Here is a tiny trained network, its code and every weight. The questions are about switching its units off for an input and a target symbol, where a switched-off unit gives its printed mean instead of its output.

import numpy as np


def w(rows, s, z=0):
    codes = np.array(rows[::2]) - 128.0
    scale = np.full(codes.shape[1], s)
    scale[-1] = z or s
    return codes * scale


def softmax(a):
    e = np.exp(a - a.max(-1, keepdims=True))
    return e / e.sum(-1, keepdims=True)


def log_softmax(a):
    a = a - a.max(-1, keepdims=True)
    return a - np.log(np.exp(a).sum(-1, keepdims=True))


def net(x, mask):
    ids = ['ΓΣΩβδεζμπψ'.index(c) for c in x.split()]
    T = len(ids)
    res = E[ids] + P[:T]
    u = 0
    for l in range(2):
        r = res
        for j in range(3):
            rows = slice(2 * j, 2 * j + 2)
            q, k, v = (r @ M[l][rows].T for M in (Q, K, V))
            z = softmax(np.where(np.tri(T) > 0, q @ k.T / 2**0.5, -1e9)) @ v
            o = O[l][rows]
            res = res + np.where(mask[u + j], z, o[:, -1]) @ o[:, :-1]
        u += 3
    return log_softmax(res[-1] @ U[:, :-1].T + U[:, -1])


Q, K, V, O = {}, {}, {}, {}
E = w([
[117,156,174],'Γ',
[75,128,78],'Σ',
[145,136,139],'Ω',
[128,148,151],'β',
[151,123,155],'δ',
[69,144,97],'ε',
[98,88,25],'ζ',
[4,170,67],'μ',
[124,79,182],'π',
[21,136,176],'ψ',
],0.016)
P = w([
[253,166,123],'0',
[200,137,131],'1',
[175,121,137],'2',
[127,97,108],'3',
[101,82,112],'4',
[82,66,117],'5',
[57,52,115],'6',
[32,37,122],'7',
[18,23,132],'8',
[2,3,135],'9',
],0.0097)
Q[0] = w([
[116,106,136],'0.h0',
[128,170,129],'0.h0',
[174,184,145],'0.h1',
[81,85,154],'0.h1',
[148,255,155],'0.h2',
[134,142,79],'0.h2',
],0.017)
K[0] = w([
[189,174,131],'0.h0',
[140,101,134],'0.h0',
[176,202,44],'0.h1',
[46,54,184],'0.h1',
[170,188,11],'0.h2',
[202,95,99],'0.h2',
],0.011)
V[0] = w([
[84,9,108],'0.h0',
[100,48,194],'0.h0',
[101,111,88],'0.h1',
[134,2,92],'0.h1',
[139,188,74],'0.h2',
[209,76,141],'0.h2',
],0.0063)
O[0] = w([
[62,76,156,143],'0.h0',
[104,63,186,125],'0.h0',
[171,183,178,160],'0.h1',
[254,186,158,248],'0.h1',
[170,83,189,3],'0.h2',
[53,133,133,120],'0.h2',
],0.0045,0.0025)
Q[1] = w([
[145,92,53],'1.h0',
[153,137,158],'1.h0',
[156,77,104],'1.h1',
[76,105,117],'1.h1',
[227,185,254],'1.h2',
[72,131,105],'1.h2',
],0.021)
K[1] = w([
[38,116,140],'1.h0',
[179,248,79],'1.h0',
[108,217,106],'1.h1',
[10,23,165],'1.h1',
[213,242,72],'1.h2',
[95,7,121],'1.h2',
],0.012)
V[1] = w([
[110,221,152],'1.h0',
[204,156,70],'1.h0',
[118,43,56],'1.h1',
[62,252,51],'1.h1',
[90,140,43],'1.h2',
[196,44,77],'1.h2',
],0.014)
O[1] = w([
[62,148,178,90],'1.h0',
[134,136,88,78],'1.h0',
[194,164,76,242],'1.h1',
[80,248,154,254],'1.h1',
[189,113,190,208],'1.h2',
[175,197,92,86],'1.h2',
],0.016,0.004)
U = w([
[144,115,148,116],'Γ',
[166,98,98,185],'Σ',
[203,131,169,205],'Ω',
[162,141,142,99],'β',
[129,150,117,175],'δ',
[148,165,89,165],'ε',
[43,108,107,107],'ζ',
[89,137,11,195],'μ',
[226,150,117,49],'π',
[146,191,188,1],'ψ',
],0.012,0.0075)

Each question gives the input, a string of symbols that net reads in full, and the target symbol t.
The units are the heads (2 rows each of Q, K, V and O). Each row of codes is followed by its name. A weight is (code - 128) times the scale printed after its matrix; where a second scale follows, it is the last column's (O and U).
mask holds one flag per head, layer by layer. A switched-off head (its flag False) gives its mean, the last column of its rows in O, instead of its output. The means were averaged over made-up inputs and are rounded, as every weight is.
A unit's drop is (log p(t) with every unit on - log p(t) with that unit switched off) / (log p(t) with every unit on - log p(t) with every unit switched off).
The circuit of an input: a set's keep is (log p(t) with only the set's units on - log p(t) with every unit switched off) / (log p(t) with every unit on - log p(t) with every unit switched off). Starting from all 6 units, units are removed one at a time, each time the one whose removal leaves the highest keep (on an exact tie, the one counted first), for as long as the keep stays at least 0.8.
circuit, biggest first: the units of the circuit, biggest drop first
most important unit: the unit with the biggest drop
heads that matter: for each layer, one digit per head in row order, 1 if its drop is at least 0.15 and else 0, layers parted by /
drop when u is switched off: that unit's drop, to one decimal
input ε Σ μ Σ ε, target ψ: heads that matter : 000 / 011
input δ Σ Ω, target μ: heads that matter : 000 / 101
input Σ ζ Σ Σ ζ ε ζ ζ Γ, target π: most important unit : 1.h2
input π ζ ζ δ, target π: circuit, biggest first : (1.h2; 1.h1)
input Σ π Ω ζ Σ ε Σ μ μ π, target ψ: heads that matter : 010 / 010
input μ ψ Γ, target ψ: heads that matter : 100 / 110
input μ π δ, target ψ: circuit, biggest first : (1.h1; 0.h0)
input Γ β π, target ζ: heads that matter : 000 / 011
input δ ε Σ ε Ω δ β Σ, target Ω: heads that matter : 000 / 001
input Γ π ε Ω Σ Γ ψ Σ Γ ζ, target Ω: circuit, biggest first : (1.h2; 0.h0)
input π Σ Σ, target μ: circuit, biggest first : (1.h2; 0.h0; 1.h0)
input Σ Σ Σ ε δ δ π π β, target Σ: heads that matter : 000 / 010
input Γ π μ ψ ψ, target ζ: heads that matter : 000 / 001
input Σ β β ψ ζ, target ζ: circuit, biggest first : (1.h2; 1.h0)
input μ π Σ, target μ: heads that matter : 000 / 001
input π Σ ε, target μ: circuit, biggest first : (1.h2; 1.h0)
input Γ Ω δ, target ζ: heads that matter : 000 / 011
input ζ π ε, target μ: circuit, biggest first : (1.h2)
input δ ψ Σ ζ ζ δ β, target π: circuit, biggest first : (1.h2; 1.h1; 1.h0)
input π β δ, target Σ: heads that matter : 010 / 010
input π ζ μ ε ψ Γ π ψ ζ, target ζ: circuit, biggest first : (1.h2)
input Γ Σ π, target ζ: circuit, biggest first : (1.h2; 1.h1)
input μ μ Ω, target ψ: heads that matter : 100 / 010
input ψ Ω ψ Σ Σ, target ζ: drop when 1.h2 is switched off : 0.5
input μ δ μ, target ψ: drop when 1.h2 is switched off : 0.2
